X =
[[125 125 123 130 124 126 128 131 122 130 124]
 [122 129 144 124 135 157 126 123 131 111 124]
 [135 132 132 125 109 137 123 116 122 125 119]
 [130 137 128 133 131 128 133 132 126 118 136]
 [120 121 129 124 124 124 128 134 138 134 133]
 [130 123 137 134 119 128 114 125 125 129 126]
 [121 121 141 151 124 109 125 126 132 126 139]
 [144 119 133 143 117 134 134 120 128 147 118]]
X[0][0]: 125
X[0]: [125, 125, 123, 130, 124, 126, 128, 131, 122, 130, 124]
X[:, 8]: [122, 131, 122, 126, 138, 125, 132, 128]
X[:, 9]: [130, 111, 125, 118, 134, 129, 126, 147]
X[1][2]: 144
X[:, 0]: [125, 122, 135, 130, 120, 130, 121, 144]
X[6][2]: 141
X[6][9]: 126
X[2][3]: 125
X[7][9]: 147
X[3][1]: 137
X[:, 2]: [123, 144, 132, 128, 129, 137, 141, 133]
X[7][0]: 144
X[6]: [121, 121, 141, 151, 124, 109, 125, 126, 132, 126, 139]
X[2][10]: 119
X[3][7]: 132
X[:, 10]: [124, 124, 119, 136, 133, 126, 139, 118]
X[2]: [135, 132, 132, 125, 109, 137, 123, 116, 122, 125, 119]
X[4][3]: 124
X[0][1]: 125
X[5][0]: 130
X[7]: [144, 119, 133, 143, 117, 134, 134, 120, 128, 147, 118]
X[5]: [130, 123, 137, 134, 119, 128, 114, 125, 125, 129, 126]
X[7][4]: 117
X[6][10]: 139
X[6][4]: 124
X[6][7]: 126
X[4][2]: 129
X[3][3]: 133
X[4][1]: 121
X[5][7]: 125

arr = [[144, 121, 99, 129], [129, 133, 120, 125], [146, 102, 126, 143], [127, 137, 117, 120], [124, 129, 135, 127]]
arr[-5,0] => 144
arr[:, -4] => [144, 129, 146, 127, 124]
arr[1] => [129, 133, 120, 125]
arr[-4,2] => 120
arr[:, -1] => [129, 125, 143, 120, 127]
arr[-2,-3] => 137
arr[:, 1] => [121, 133, 102, 137, 129]
arr[-3,0] => 146

grid =
[[134 128 119 134 123 136 131]
 [129 116 111 141 137 153 120]
 [131 140 139 130 121 143 129]
 [122 131 139 139 103 151 125]
 [127 129 133 142 116 144 121]
 [128 120 129 138 131 139 131]]
grid[0, 0] -> 134
grid[:, 0] -> [134, 129, 131, 122, 127, 128]
grid[5, 2] -> 129
grid[:, 4] -> [123, 137, 121, 103, 116, 131]
grid[3, 2] -> 139
grid[:, 6] -> [131, 120, 129, 125, 121, 131]
grid[0] -> [134, 128, 119, 134, 123, 136, 131]
grid[2, 0] -> 131
grid[4, 4] -> 116
grid[1, 5] -> 153
grid[3, 5] -> 151
grid[2, 5] -> 143
grid[4, 3] -> 142
grid[1, 3] -> 141

M =
[[120 117 134 137 121 120 138 131 119 123]
 [134 139 134 130 124 117 120 127 133 141]
 [123 136 137 134 124 114 121 131 137 138]
 [124 111 122 139 140 127 113 122 135 150]
 [130 141 138 128 119 114 126 135 139 133]
 [146 144 119 108 133 150 128 115 123 152]
 [119 117 120 119 124 129 133 134 137 142]
 [105 115 135 150 133 111 111 129 143 145]
 [121 111 143 128 114 146 133 115 137 143]
 [118 125 130 137 137 141 136 130 125 117]
 [146 140 130 121 118 111 118 127 134 146]]
M[0,0]: 120
M[:, -6]: [121, 124, 124, 140, 119, 133, 124, 133, 114, 137, 118]
M[3,1]: 111
M[:, -2]: [119, 133, 137, 135, 139, 123, 137, 143, 137, 125, 134]
M[-1,-8]: 130
M[-9]: [123, 136, 137, 134, 124, 114, 121, 131, 137, 138]
M[:, 1]: [117, 139, 136, 111, 141, 144, 117, 115, 111, 125, 140]
M[:, -4]: [138, 120, 121, 113, 126, 128, 133, 111, 133, 136, 118]
M[2,-3]: 131
M[-7,-4]: 126
M[0,-3]: 131
M[-2,5]: 141
M[2,8]: 137
M[1,-3]: 127
M[-8,9]: 150
M[8,7]: 115
M[-2,-4]: 136
M[1,8]: 133
M[-1,5]: 111
M[5,2]: 119
M[-4]: [105, 115, 135, 150, 133, 111, 111, 129, 143, 145]
M[7,9]: 145
M[3,-5]: 127
M[-2,2]: 130
M[-9,4]: 124
M[-9,5]: 114
M[-11]: [120, 117, 134, 137, 121, 120, 138, 131, 119, 123]
M[5,8]: 123
M[-2,7]: 130
M[-7,-10]: 130
M[:, -5]: [120, 117, 114, 127, 114, 150, 129, 111, 146, 141, 111]
M[:, -8]: [134, 134, 137, 122, 138, 119, 120, 135, 143, 130, 130]
M[-5,6]: 133

A = [120 142 102 114 129 133 125]
A[-7] => 120
A[-2] => 133
A[3] => 114
A[4] => 129

data = [136 115 105 130 111 139 130 131 133 120 135 135 136 110 130 140]
data[0] -> 136
data[10] -> 135
data[6] -> 130
data[14] -> 130
data[12] -> 136
